Below are the code and all the weights of a small trained network. Each question names an input and a class and asks about switching units off, where a switched-off unit gives its printed mean instead of its output.

import numpy as np


def w(rows, s, z=0):
    codes = np.array(rows[::2]) - 128.0
    scale = np.full(codes.shape[1], s)
    scale[-1] = z or s
    return codes * scale


def f(y):
    return np.maximum(y, 0)


def log_softmax(a):
    a = a - a.max(-1, keepdims=True)
    return a - np.log(np.exp(a).sum(-1, keepdims=True))


def net(x, mask):
    res = np.array(x, float).reshape(1, 5) / 4 @ E
    y = f(res @ A[0][:, :-1].T + A[0][:, -1])
    res = res + np.where(mask, y, B[0][:, -1]) @ B[0][:, :-1]
    return log_softmax(res[-1] @ U[:, :-1].T + U[:, -1])


A, B = {}, {}
E = w([
[153,110,67,199,158,164,159,213,165,178,206,143],'x0',
[140,135,254,216,119,97,142,126,122,89,179,91],'x1',
[209,176,162,125,142,84,109,91,213,172,108,214],'x2',
[35,200,146,71,104,112,98,106,151,185,206,114],'x3',
[84,70,119,188,103,179,74,56,220,153,106,84],'x4',
],0.0091)
A[0] = w([
[31,166,134,69,116,115,120,99,175,176,208,113,135],'neuron 0',
[186,157,155,121,133,125,127,115,187,170,137,166,93],'neuron 1',
[176,153,152,119,150,103,134,105,198,155,66,159,118],'neuron 2',
[150,102,52,193,136,140,136,177,149,159,215,127,108],'neuron 3',
[192,47,98,187,126,129,136,117,130,97,31,120,89],'neuron 4',
[92,124,187,63,119,114,113,52,89,82,14,106,76],'neuron 5',
[59,88,99,142,132,135,131,144,63,89,110,82,193],'neuron 6',
[126,120,254,208,120,124,125,129,125,94,162,117,114],'neuron 7',
[69,72,99,178,117,160,103,66,218,146,74,102,78],'neuron 8',
[110,115,5,52,124,145,115,125,146,156,55,156,58],'neuron 9',
[192,91,113,149,132,137,136,154,102,83,68,128,94],'neuron 10',
[170,172,113,71,129,119,140,166,54,119,140,160,92],'neuron 11',
[62,87,113,135,138,147,148,143,83,116,139,89,1],'neuron 12',
],0.014,0.0059)
B[0] = w([
[118,211,161,139,169,167,118,130,130,164,157,199,253],'neuron 0',
[117,119,107,139,66,140,80,115,109,79,104,127,204],'neuron 1',
[141,114,129,115,57,149,104,89,129,74,144,144,214],'neuron 2',
[120,79,76,161,134,158,142,185,164,115,75,152,234],'neuron 3',
[104,215,160,135,156,153,107,132,126,175,160,180,240],'neuron 4',
[121,84,56,189,138,159,135,220,160,137,92,144,244],'neuron 5',
[165,108,152,93,73,157,137,48,164,63,150,188,237],'neuron 6',
[104,115,90,112,174,99,154,63,147,160,152,49,225],'neuron 7',
[172,115,160,69,152,65,165,184,62,68,122,120,234],'neuron 8',
[96,113,114,153,161,100,152,47,159,160,166,32,248],'neuron 9',
[91,196,151,116,149,134,109,129,128,163,162,149,216],'neuron 10',
[157,116,165,93,157,80,141,163,87,82,120,110,219],'neuron 11',
[129,171,100,164,45,75,6,133,84,126,87,84,183],'neuron 12',
],0.017,0.015)
U = w([
[94,222,169,149,156,171,92,135,128,171,159,179,108],'0',
[92,103,97,155,149,97,155,39,179,152,153,2,104],'1',
[152,118,115,141,7,150,26,65,134,55,115,138,93],'2',
[121,76,62,211,134,176,145,224,185,124,66,137,122],'3',
[180,125,169,70,158,51,166,194,37,77,117,106,164],'4',
[140,113,147,111,126,189,169,90,178,108,141,172,247],'5',
[138,89,192,126,97,165,138,119,126,197,88,114,106],'6',
[145,122,163,154,75,140,141,148,96,206,88,85,102],'7',
],0.0095,0.011)

Each question gives the input, the list of numbers given to net, and the class t.
The units are the neurons (one row each of A and B). Each row of codes is followed by its name. A weight is (code - 128) times the scale printed after its matrix; where a second scale follows, it is the last column's (A, B and U).
mask holds one flag per neuron, in row order. A switched-off neuron (its flag False) gives its mean, the last column of its row in B, instead of its output. The means were averaged over made-up inputs and are rounded, as every weight is.
A unit's drop is (log p(t) with every unit on - log p(t) with that unit switched off) / (log p(t) with every unit on - log p(t) with every unit switched off).
The circuit of an input: a set's keep is (log p(t) with only the set's units on - log p(t) with every unit switched off) / (log p(t) with every unit on - log p(t) with every unit switched off). Starting from the 12 units with the biggest drops (on a tie, the unit counted first), units are removed one at a time, each time the one whose removal leaves the highest keep (on an exact tie, the one counted first), for as long as the keep stays at least 0.8.
circuit, biggest first: the units of the circuit, biggest drop first
most important unit: the unit with the biggest drop
top k neurons: the k neurons with the biggest drops, biggest first
drop when u is switched off: that unit's drop, to one decimal
input [-3,-8,7,7,4], class 1: top 2 neurons -> (neuron 9; neuron 4)
input [2,-6,-8,-7,0], class 2: top 4 neurons -> (neuron 6; neuron 12; neuron 0; neuron 7)
input [8,3,-4,7,-4], class 3: top neuron -> (neuron 3)
input [7,3,-3,-7,-2], class 0: top 2 neurons -> (neuron 4; neuron 10)
input [-4,1,-3,6,7], class 4: top 3 neurons -> (neuron 8; neuron 4; neuron 10)
input [0,-7,-5,-7,-5], class 0: top 2 neurons -> (neuron 4; neuron 10)
input [-7,8,-2,2,1], class 1: top 2 neurons -> (neuron 7; neuron 3)
input [8,2,-1,-8,-3], class 0: top 2 neurons -> (neuron 4; neuron 10)
input [-1,6,-6,7,7], class 0: top 3 neurons -> (neuron 0; neuron 9; neuron 11)
input [-4,4,-6,-6,1], class 0: top 3 neurons -> (neuron 4; neuron 10; neuron 2)
input [-8,4,3,-6,-8], class 3: top 3 neurons -> (neuron 5; neuron 8; neuron 0)
input [-5,-3,2,4,7], class 4: top 2 neurons -> (neuron 8; neuron 3)
input [0,-8,4,0,-7], class 1: top 2 neurons -> (neuron 9; neuron 8)
input [-6,7,6,-1,6], class 1: circuit, biggest first -> (neuron 7)
input [-5,-7,8,6,-8], class 2: top 3 neurons -> (neuron 2; neuron 1; neuron 8)
input [5,-4,-2,-5,3], class 0: top 4 neurons -> (neuron 4; neuron 5; neuron 10; neuron 7)
input [8,0,-3,1,-8], class 3: drop when neuron 3 is switched off -> 4.4
input [3,4,7,7,-8], class 4: drop when neuron 4 is switched off -> 1.4
input [4,-5,-5,-6,8], class 4: drop when neuron 8 is switched off -> 2.7
input [-4,8,3,-6,-4], class 1: most important unit -> neuron 7
input [-8,-7,1,-3,-5], class 3: drop when neuron 5 is switched off -> 4.2
